Here is a tiny trained network, its code and every weight. The questions are about switching its units off for an input and a class, where a switched-off unit gives its printed mean instead of its output.

import numpy as np


def w(rows, s, z=0):
    codes = np.array(rows[::2]) - 128.0
    scale = np.full(codes.shape[1], s)
    scale[-1] = z or s
    return codes * scale


def f(y):
    return y / 2 * (1 + np.tanh(0.7978845608 * (y + 0.044715 * y**3)))


def log_softmax(a):
    a = a - a.max(-1, keepdims=True)
    return a - np.log(np.exp(a).sum(-1, keepdims=True))


def net(x, mask):
    res = np.array(x, float).reshape(1, 4) / 4 @ E
    y = f(res @ A[0][:, :-1].T + A[0][:, -1])
    res = res + np.where(mask, y, B[0][:, -1]) @ B[0][:, :-1]
    return log_softmax(res[-1] @ U[:, :-1].T + U[:, -1])


A, B = {}, {}
E = w([
[186,235,253,235,44,35,56,138,131],'x0',
[91,129,78,154,181,127,54,88,167],'x1',
[112,122,160,130,119,203,102,167,183],'x2',
[192,156,136,122,226,104,117,206,31],'x3',
],0.011)
A[0] = w([
[145,97,150,60,93,174,192,103,122,161],'neuron 0',
[120,146,124,106,52,159,141,168,156,227],'neuron 1',
[184,157,178,185,101,132,137,185,97,128],'neuron 2',
[166,147,165,174,114,42,87,184,107,173],'neuron 3',
[84,156,140,158,127,149,45,58,162,128],'neuron 4',
[5,75,102,134,117,119,115,127,217,254],'neuron 5',
[139,178,162,106,149,124,72,146,88,204],'neuron 6',
],0.012,0.0046)
B[0] = w([
[150,9,107,188,153,65,163,160,136,197],'neuron 0',
[171,105,211,125,34,136,70,133,167,178],'neuron 1',
[121,96,139,199,138,112,122,99,109,225],'neuron 2',
[103,56,169,82,34,154,135,62,174,255],'neuron 3',
[124,83,177,135,81,157,123,160,131,194],'neuron 4',
[69,147,149,108,146,142,163,37,111,241],'neuron 5',
[145,89,186,105,108,193,103,151,77,199],'neuron 6',
],0.011,0.016)
U = w([
[163,149,113,65,155,146,125,212,61,69],'0',
[96,94,10,104,179,96,171,89,117,140],'1',
[120,124,180,147,70,118,108,66,150,195],'2',
[155,171,126,109,120,99,130,159,177,3],'3',
[129,192,118,181,138,72,91,183,185,7],'4',
[135,65,169,133,107,118,126,195,144,128],'5',
],0.011,0.0033)

Each question gives the input, the list of numbers given to net, and the class t.
The units are the neurons (one row each of A and B). Each row of codes is followed by its name. A weight is (code - 128) times the scale printed after its matrix; where a second scale follows, it is the last column's (A, B and U).
mask holds one flag per neuron, in row order. A switched-off neuron (its flag False) gives its mean, the last column of its row in B, instead of its output. The means were averaged over made-up inputs and are rounded, as every weight is.
A unit's drop is (log p(t) with every unit on - log p(t) with that unit switched off) / (log p(t) with every unit on - log p(t) with every unit switched off).
The circuit of an input: a set's keep is (log p(t) with only the set's units on - log p(t) with every unit switched off) / (log p(t) with every unit on - log p(t) with every unit switched off). Starting from all 7 units, units are removed one at a time, each time the one whose removal leaves the highest keep (on an exact tie, the one counted first), for as long as the keep stays at least 0.8.
circuit, biggest first: the units of the circuit, biggest drop first
top k neurons: the k neurons with the biggest drops, biggest first
drop when u is switched off: that unit's drop, to one decimal
input [-5,1,3,5], class 1: circuit, biggest first	neuron 1
input [-8,-6,2,3], class 1: top 2 neurons	neuron 6; neuron 4
input [-2,6,-4,5], class 0: top 2 neurons	neuron 5; neuron 3
input [-7,4,1,-8], class 1: top 3 neurons	neuron 3; neuron 0; neuron 5
input [-4,-6,-1,-1], class 5: top 2 neurons	neuron 5; neuron 1
input [-1,2,-1,3], class 0: top 2 neurons	neuron 3; neuron 5
input [-2,8,1,4], class 1: top 2 neurons	neuron 3; neuron 1
input [0,-7,-1,-4], class 5: drop when neuron 3 is switched off	0.2
input [-7,-2,3,6], class 1: drop when neuron 4 is switched off	0.1
input [-5,5,4,5], class 1: drop when neuron 2 is switched off	0.0
